Here is a tiny trained network, its code and every weight. The questions are about switching its units off for an input and a target symbol, where a switched-off unit gives its printed mean instead of its output.

import numpy as np


def w(rows, s, z=0):
    codes = np.array(rows[::2]) - 128.0
    scale = np.full(codes.shape[1], s)
    scale[-1] = z or s
    return codes * scale


def norm(h):
    return h / np.sqrt((h * h).mean(-1, keepdims=True) + 1e-5)


def f(y):
    return y / 2 * (1 + np.tanh(0.7978845608 * (y + 0.044715 * y**3)))


def softmax(a):
    e = np.exp(a - a.max(-1, keepdims=True))
    return e / e.sum(-1, keepdims=True)


def log_softmax(a):
    a = a - a.max(-1, keepdims=True)
    return a - np.log(np.exp(a).sum(-1, keepdims=True))


def net(x, mask):
    ids = ['αγδεηθξστψω'.index(c) for c in x.split()]
    T = len(ids)
    res = E[ids] + P[:T]
    r = norm(res)
    for j in range(3):
        rows = slice(3 * j, 3 * j + 3)
        q, k, v = (r @ M[0][rows].T for M in (Q, K, V))
        z = softmax(np.where(np.tri(T) > 0, q @ k.T / 3**0.5, -1e9)) @ v
        o = O[0][rows]
        res = res + np.where(mask[j], z, o[:, -1]) @ o[:, :-1]
    y = f(norm(res) @ A[0][:, :-1].T + A[0][:, -1])
    res = res + np.where(mask[3:11], y, B[0][:, -1]) @ B[0][:, :-1]
    return log_softmax(norm(res)[-1] @ U[:, :-1].T + U[:, -1])


Q, K, V, O, A, B = {}, {}, {}, {}, {}, {}
E = w([
[66,99,128,248,181,122,136,183,164,94,76,27],'α',
[123,164,159,144,92,100,125,102,178,144,123,131],'γ',
[104,151,191,128,120,124,126,117,157,150,121,162],'δ',
[89,144,150,122,92,75,173,113,132,107,114,155],'ε',
[95,132,129,105,127,47,151,164,128,158,172,122],'η',
[119,124,112,125,127,95,234,144,92,168,157,129],'θ',
[124,157,125,76,138,98,112,147,124,179,103,75],'ξ',
[120,144,105,99,92,133,203,104,152,194,88,113],'σ',
[119,185,136,101,151,142,163,95,135,115,179,112],'τ',
[144,171,138,120,76,145,132,180,93,76,114,160],'ψ',
[136,125,173,138,85,152,139,160,145,139,166,81],'ω',
],0.012)
P = w([
[201,131,163,118,80,66,76,28,55,175,147,157],'0',
[61,138,201,84,93,116,84,74,40,177,121,170],'1',
[59,130,181,85,103,137,103,88,19,170,114,147],'2',
[167,223,174,165,83,79,138,98,109,164,112,85],'3',
[86,182,181,137,97,116,145,124,105,162,93,108],'4',
[1,120,172,91,103,148,129,128,79,136,83,124],'5',
[96,165,162,134,126,107,188,158,115,134,76,99],'6',
[97,167,143,149,127,108,186,171,146,124,86,92],'7',
[45,110,88,112,119,151,121,143,143,111,101,81],'8',
[52,103,109,97,152,159,130,181,152,103,96,97],'9',
[119,89,142,98,170,163,188,199,128,101,115,177],'10',
],0.0066)
Q[0] = w([
[3,119,221,86,26,98,169,172,95,178,107,52],'h0',
[177,81,178,248,115,109,20,167,152,17,73,135],'h0',
[145,35,75,95,144,222,32,98,95,41,198,152],'h0',
[1,140,174,58,103,132,181,111,126,113,170,65],'h1',
[115,240,196,65,84,130,250,170,183,129,187,55],'h1',
[164,123,181,50,109,100,194,177,119,123,189,220],'h1',
[126,27,55,122,208,166,84,87,156,138,120,232],'h2',
[228,67,77,193,178,78,102,91,183,80,185,144],'h2',
[204,145,58,102,164,199,89,64,48,121,184,166],'h2',
],0.0068)
K[0] = w([
[159,121,56,146,127,178,215,207,222,36,136,17],'h0',
[34,126,132,253,189,26,87,84,82,155,26,74],'h0',
[196,126,167,218,89,44,96,46,109,169,108,161],'h0',
[216,141,54,188,174,199,190,201,215,82,49,62],'h1',
[31,56,110,186,195,202,93,241,148,44,59,59],'h1',
[113,41,33,157,151,169,27,94,145,136,97,89],'h1',
[221,193,97,96,91,20,90,40,40,178,163,204],'h2',
[54,173,187,67,52,75,152,67,33,213,61,153],'h2',
[170,147,181,52,32,113,89,101,140,129,235,161],'h2',
],0.0059)
V[0] = w([
[111,161,169,117,125,82,67,131,82,5,178,99],'h0',
[110,106,144,182,224,69,101,183,64,135,206,79],'h0',
[138,157,148,118,166,251,159,79,174,32,222,118],'h0',
[112,75,191,180,87,73,56,112,171,114,107,55],'h1',
[77,86,131,255,136,76,135,155,112,68,104,192],'h1',
[92,150,111,110,185,117,190,14,161,201,169,124],'h1',
[87,189,76,135,245,37,93,80,126,88,106,189],'h2',
[92,123,100,79,164,69,116,108,167,153,64,64],'h2',
[183,210,94,16,116,128,150,99,117,140,66,214],'h2',
],0.0067)
O[0] = w([
[202,136,176,43,142,162,176,124,96,134,78,43,215],'h0',
[172,97,197,117,148,98,73,101,13,177,125,125,160],'h0',
[143,219,153,121,169,78,161,63,168,131,170,80,161],'h0',
[139,59,162,124,126,213,99,150,114,157,112,131,227],'h1',
[167,31,168,128,70,60,92,141,110,60,139,142,88],'h1',
[92,130,181,164,180,117,233,1,179,147,152,89,219],'h1',
[168,121,132,173,170,22,133,77,110,77,29,63,39],'h2',
[104,89,82,145,151,112,154,90,159,179,77,175,213],'h2',
[75,179,60,167,194,72,139,206,184,76,98,72,3],'h2',
],0.0079,0.0036)
A[0] = w([
[250,25,234,50,76,168,118,92,68,151,135,65,216],'n0',
[135,205,40,139,142,187,118,210,185,63,81,108,253],'n1',
[46,199,85,205,143,128,171,103,91,192,71,174,167],'n2',
[85,66,104,38,197,113,226,88,111,148,160,181,176],'n3',
[181,110,158,22,23,123,174,104,93,92,203,125,111],'n4',
[91,33,254,179,35,53,114,90,40,130,218,193,94],'n5',
[208,25,174,111,103,115,95,90,108,46,199,148,74],'n6',
[107,99,79,178,169,49,175,112,135,70,40,96,102],'n7',
],0.0051,0.0037)
B[0] = w([
[93,31,127,109,124,174,136,33,91,102,146,146,254],'n0',
[192,120,115,123,86,104,133,187,9,56,166,43,169],'n1',
[192,115,89,84,170,103,30,101,89,105,159,150,193],'n2',
[194,136,148,181,107,127,64,158,155,91,71,127,195],'n3',
[97,110,65,102,165,249,81,40,157,123,158,112,179],'n4',
[254,158,199,210,87,135,143,123,157,83,200,121,215],'n5',
[64,133,54,18,249,170,182,25,182,146,196,169,163],'n6',
[79,144,186,95,147,208,130,156,142,239,208,188,152],'n7',
],0.0064,0.0091)
U = w([
[105,151,129,31,79,196,150,105,106,197,255,179,79],'α',
[224,165,179,249,93,76,99,144,154,146,196,171,103],'γ',
[55,123,10,201,154,123,148,120,162,125,184,204,164],'δ',
[137,94,95,233,118,189,137,141,179,131,116,20,10],'ε',
[48,85,193,130,102,121,230,180,166,132,90,126,92],'η',
[116,58,75,88,199,112,125,79,137,39,193,112,63],'θ',
[143,179,125,88,187,82,214,19,146,150,139,72,192],'ξ',
[190,147,76,100,73,90,139,165,54,53,129,65,248],'σ',
[157,149,60,118,205,128,68,110,51,215,47,191,74],'τ',
[177,46,189,125,80,109,148,53,82,138,33,117,223],'ψ',
[61,122,193,180,198,147,51,152,141,88,164,73,4],'ω',
],0.006,0.0028)

Each question gives the input, a string of symbols that net reads in full, and the target symbol t.
The units are the heads (3 rows each of Q, K, V and O) and the neurons (one row each of A and B). Each row of codes is followed by its name. A weight is (code - 128) times the scale printed after its matrix; where a second scale follows, it is the last column's (O, A, B and U).
mask holds one flag per unit, heads first, then neurons. A switched-off unit (its flag False) gives its mean, the last column of its rows in O or B, instead of its output. The means were averaged over made-up inputs and are rounded, as every weight is.
A unit's drop is (log p(t) with every unit on - log p(t) with that unit switched off) / (log p(t) with every unit on - log p(t) with every unit switched off).
The circuit of an input: a set's keep is (log p(t) with only the set's units on - log p(t) with every unit switched off) / (log p(t) with every unit on - log p(t) with every unit switched off). Starting from all 11 units, units are removed one at a time, each time the one whose removal leaves the highest keep (on an exact tie, the one counted first), for as long as the keep stays at least 0.8.
circuit, biggest first: the units of the circuit, biggest drop first
unit that matters most: the unit with the biggest drop
top k neurons: the k neurons with the biggest drops, biggest first
which heads matter: for each layer, one digit per head in row order, 1 if its drop is at least 0.15 and else 0, layers parted by /
drop of u: that unit's drop, to one decimal
input τ ε τ δ, target ξ: which heads matter : 000
input η ξ δ, target τ: which heads matter : 111
input σ ψ τ η σ η, target δ: which heads matter : 100
input α ω τ, target ψ: which heads matter : 001
input γ τ τ α θ θ γ η δ ξ, target ψ: circuit, biggest first : [h2]
input τ ψ θ, target σ: circuit, biggest first : [h2; h1]
input η ω ψ τ η δ, target ξ: circuit, biggest first : [h0; h2]
input θ ξ η γ, target τ: which heads matter : 111
input τ δ θ η, target γ: circuit, biggest first : [h0; n5]
input τ τ ψ τ ξ τ σ σ η θ θ, target δ: circuit, biggest first : [h2; h0]
input τ ε δ ψ δ, target σ: which heads matter : 001
input σ θ η δ ω τ τ σ η, target ξ: which heads matter : 010
input η τ θ τ θ τ τ γ, target ξ: which heads matter : 000
input θ δ ω τ θ σ, target ξ: circuit, biggest first : [h1]
input τ ε ω δ, target α: which heads matter : 001
input ξ τ ξ σ τ γ ε η, target ψ: top 2 neurons : [n6; n3]
input η τ η ε η τ ξ ε, target ξ: which heads matter : 100
input τ θ ε η θ ε, target γ: circuit, biggest first : [h0; n5; n0]
input γ ε ψ, target σ: circuit, biggest first : [h2; n1]
input δ ε η σ ψ, target σ: unit that matters most : n1
input τ η η η ψ δ τ, target σ: circuit, biggest first : [h1; h2]
input θ τ θ ξ γ, target τ: top 2 neurons : [n2; n5]
input τ θ ω γ ξ θ, target τ: top 2 neurons : [n2; n3]
input ω δ η θ ε τ ε σ σ ξ, target δ: drop of h0 : 0.6
input θ τ τ τ τ η τ ψ δ ψ θ, target σ: drop of h1 : 0.2
input η δ ξ, target τ: drop of n3 : 0.0
input σ τ ψ η τ ξ, target ξ: drop of h0 : 0.4
input τ ξ τ γ θ, target ξ: top neuron : [n5]
